Small tables with named rows and columns. After each table, cells are looked up by row and column.

bip.tsv
	kibud	zati	kav	piv	fedun	sunelis	bipa	pes	mesuk
dat	75.2	5.0	67.9	76.0	14.8	66.3	66.1	13.1	70.1
bovit	5.9	76.3	16.2	4.7	62.0	18.0	18.1	63.8	6.1
dekilab	66.4	15.6	77.8	65.7	4.0	77.0	76.6	2.6	58.8
tapurov	75.2	4.0	65.4	76.3	17.4	63.7	63.6	15.6	73.6
reb	14.7	64.4	3.3	15.4	78.7	2.4	2.2	77.4	22.3
peg	67.6	14.4	78.5	67.0	3.6	77.6	77.1	1.9	60.0
gakufez	66.9	15.0	78.2	66.3	3.3	77.6	77.3	2.1	59.3

kibud of tapurov = 75.2
bipa of reb = 2.2
mesuk of reb = 22.3
pes of reb = 77.4
mesuk of peg = 60.0
pes of tapurov = 15.6
fedun of dat = 14.8
fedun of reb = 78.7
zati of peg = 14.4
mesuk of bovit = 6.1
piv of reb = 15.4
bipa of peg = 77.1
piv of dat = 76.0
fedun of peg = 3.6
piv of bovit = 4.7
sunelis of tapurov = 63.7
fedun of gakufez = 3.3
piv of dekilab = 65.7
pes of bovit = 63.8
zati of tapurov = 4.0

pul =
|  | suz | metadi | muv | lam | dimaz |
|---|---|---|---|---|---|
| nodifa | 20 | -91 | 61 | 60 | -92 |
| serozug | 8 | -34 | 2 | -2 | -33 |
| luz | 60 | 58 | -84 | -87 | 40 |
| bov | -94 | 58 | -92 | -92 | 62 |
| vib | -94 | -83 | 12 | 33 | -35 |
| tefeva | 59 | 59 | -92 | -89 | 58 |

muv of vib = 12
lam of vib = 33
suz of vib = -94
dimaz of serozug = -33
suz of nodifa = 20
suz of luz = 60
suz of tefeva = 59
lam of nodifa = 60
metadi of nodifa = -91
suz of serozug = 8
lam of tefeva = -89
metadi of vib = -83
muv of serozug = 2
metadi of luz = 58
lam of serozug = -2

dudoz
|  | deper | ran | kipi | tikogum | mol | gepe | foz | kupigob | dabek |
|---|---|---|---|---|---|---|---|---|---|
| vun | 170 | 92 | 162 | 165 | 93 | 164 | 162 | 91 | 97 |
| veg | 155 | 102 | 196 | 154 | 52 | 198 | 199 | 57 | 79 |
| fubube | 148 | 93 | 118 | 158 | 135 | 119 | 119 | 135 | 152 |
| tenob | 124 | 125 | 98 | 128 | 158 | 98 | 97 | 155 | 147 |
| rema | 132 | 122 | 163 | 131 | 89 | 163 | 164 | 92 | 102 |
| gevuz | 112 | 144 | 115 | 111 | 138 | 115 | 115 | 140 | 123 |
| kob | 195 | 65 | 176 | 193 | 84 | 177 | 173 | 75 | 99 |
| fos | 165 | 96 | 196 | 162 | 60 | 199 | 195 | 55 | 76 |
| funo | 121 | 129 | 115 | 125 | 135 | 115 | 117 | 139 | 133 |
| posabo | 125 | 137 | 166 | 118 | 83 | 166 | 168 | 91 | 81 |

gepe of vun = 164
foz of fubube = 119
tikogum of veg = 154
kupigob of funo = 139
kupigob of posabo = 91
tikogum of rema = 131
kipi of funo = 115
ran of fos = 96
gepe of fos = 199
deper of vun = 170
tikogum of tenob = 128
Row with the largest tikogum: kob

Table nam
       nobibov  fopufol  fop  kar  mapev
nat         44       34   67  112    151
kop        160      172  102  145    140
kimub       93      195  185  201    143

What is the nobibov of kop in nam?
160
What is the mapev of nat in nam?
151
What is the fopufol of kop in nam?
172
What is the kar of kop in nam?
145
What is the nobibov of nat in nam?
44
What is the mapev of kop in nam?
140
What is the fop of nat in nam?
67
What is the kar of nat in nam?
112
What is the nobibov of kimub in nam?
93
What is the fopufol of nat in nam?
34
What is the mapev of kimub in nam?
143
Which row has the largest fopufol? kimub

Table volonim
,veri,voz
nusevet,649,636
kebara,544,689
mazoz,287,542
vavu,281,506
demeror,460,561
dab,563,374
mis,569,632
leka,521,883
pakuvo,97,534
div,505,587
tabiku,107,597
tukev,380,798
ton,358,698
tilez,173,592

What is the voz of demeror in volonim? 561
What is the veri of pakuvo in volonim? 97
What is the veri of vavu in volonim? 281
What is the voz of ton in volonim? 698
What is the voz of vavu in volonim? 506
What is the veri of div in volonim? 505
What is the veri of dab in volonim? 563
What is the veri of tukev in volonim? 380
What is the veri of kebara in volonim? 544
What is the voz of dab in volonim? 374
What is the voz of div in volonim? 587
What is the veri of ton in volonim? 358
What is the veri of mis in volonim? 569
What is the voz of tukev in volonim? 798
What is the veri of demeror in volonim? 460
What is the veri of leka in volonim? 521
What is the voz of tabiku in volonim? 597
Row with the largest voz: leka

leritut =
         rap  gur  lonep  delebib  sitaz  zigamas  pel  lezifon
febu     170  129    126       98    157      161  106       96
dov      122  146    130      106    148      145  119      108
mupe     127  165    117      152    127      119  116       97
goz       92  185    161       51    170      102  146      161
farela   140  120    139      132    215      109  115      157
bobib    116  115    115      145    119      158   96      166
vifumov  134  101    116      124    224       87  156        8
viv       95  118    136      122    213      160  115      147
nozem    131  118    135      148    116      163  132      182
nelif    115   79    118       91     77      142  122      221
dava     132   39    111      106    130       82  115      167
suzila   132  115    152      107    137      135  115      115

What is the sitaz of farela in leritut? 215
What is the zigamas of suzila in leritut? 135
What is the gur of febu in leritut? 129
What is the lezifon of febu in leritut? 96
What is the delebib of vifumov in leritut? 124
What is the lonep of febu in leritut? 126
What is the zigamas of vifumov in leritut? 87
What is the delebib of mupe in leritut? 152
What is the zigamas of dov in leritut? 145
What is the pel of mupe in leritut? 116
What is the zigamas of dava in leritut? 82
What is the lonep of suzila in leritut? 152
What is the gur of bobib in leritut? 115
What is the sitaz of dava in leritut? 130
What is the sitaz of bobib in leritut? 119

gipu =
|  | dobodeb | dapiv | naribul | zefitub |
|---|---|---|---|---|
| vara | 64 | 187 | 120 | 119 |
| sog | 117 | 132 | 59 | 58 |
| taf | 173 | 76 | 116 | 117 |
| mekaba | 60 | 191 | 116 | 115 |

zefitub of mekaba is 115
dapiv of taf is 76
dapiv of sog is 132
zefitub of taf is 117
dobodeb of taf is 173
naribul of sog is 59
naribul of vara is 120
naribul of mekaba is 116
zefitub of sog is 58
dobodeb of mekaba is 60
dobodeb of vara is 64
dobodeb of sog is 117
naribul of taf is 116
zefitub of vara is 119
dapiv of vara is 187
dapiv of mekaba is 191
Which row has the largest dapiv? mekaba

vuloke =
,kozepeb,telovi
geboned,59,51
koz,47,208
vasimob,116,211
bepeni,56,49
zolu,81,51
pufizol,209,208

koz, telovi: 208
vasimob, kozepeb: 116
zolu, telovi: 51
bepeni, kozepeb: 56
vasimob, telovi: 211
pufizol, kozepeb: 209
zolu, kozepeb: 81
geboned, kozepeb: 59
bepeni, telovi: 49
koz, kozepeb: 47
geboned, telovi: 51
pufizol, telovi: 208
Which row has the largest kozepeb? pufizol

gosegal =
         maf  lugi
tuzomez   54    54
volozud   70    55
vavesu    54   217
luzenu    53   213
dedi     217    58
mog       58   218

volozud, maf -> 70
tuzomez, maf -> 54
mog, lugi -> 218
luzenu, lugi -> 213
vavesu, maf -> 54
vavesu, lugi -> 217
tuzomez, lugi -> 54
volozud, lugi -> 55
mog, maf -> 58
dedi, lugi -> 58
dedi, maf -> 217
luzenu, maf -> 53

somu
columns: gul, kemu, fute, mif, miman
dasoku: [209, 38, 110, 45, 121]
guba: [90, 7, 122, 134, 129]
lamu: [6, 9, 115, 74, 168]

fute of dasoku: 110
mif of guba: 134
kemu of lamu: 9
gul of lamu: 6
kemu of dasoku: 38
kemu of guba: 7

naram =
         gufiv  tozed   fozu  bemolur    nas  fegoro  pigod    nom
fab      -0.23   0.36   0.13     0.30   0.42   -0.70  -0.41  -0.59
mizom     0.29   0.13   0.01    -0.71   0.34   -0.48  -0.11  -0.04
mek      -0.52   0.16  -0.19     0.70   0.42   -0.31  -0.34  -0.78
dev      -0.26  -0.09  -0.24    -0.35  -0.87   -0.10  -0.20   0.01
zogapek   0.08  -0.52  -0.58    -0.91  -0.34    0.43   0.24   0.24

What is the gufiv of mizom in naram?
0.29
What is the bemolur of mek in naram?
0.70
What is the nom of mek in naram?
-0.78
What is the nas of fab in naram?
0.42
What is the tozed of fab in naram?
0.36
What is the nom of dev in naram?
0.01
What is the pigod of zogapek in naram?
0.24
What is the tozed of mek in naram?
0.16
What is the nom of zogapek in naram?
0.24
What is the bemolur of dev in naram?
-0.35
What is the fozu of mek in naram?
-0.19
What is the bemolur of mizom in naram?
-0.71
What is the gufiv of zogapek in naram?
0.08
What is the tozed of mizom in naram?
0.13
What is the nas of mek in naram?
0.42
What is the fegoro of dev in naram?
-0.10
What is the nas of dev in naram?
-0.87
What is the fegoro of mek in naram?
-0.31
What is the nom of fab in naram?
-0.59
What is the fegoro of fab in naram?
-0.70

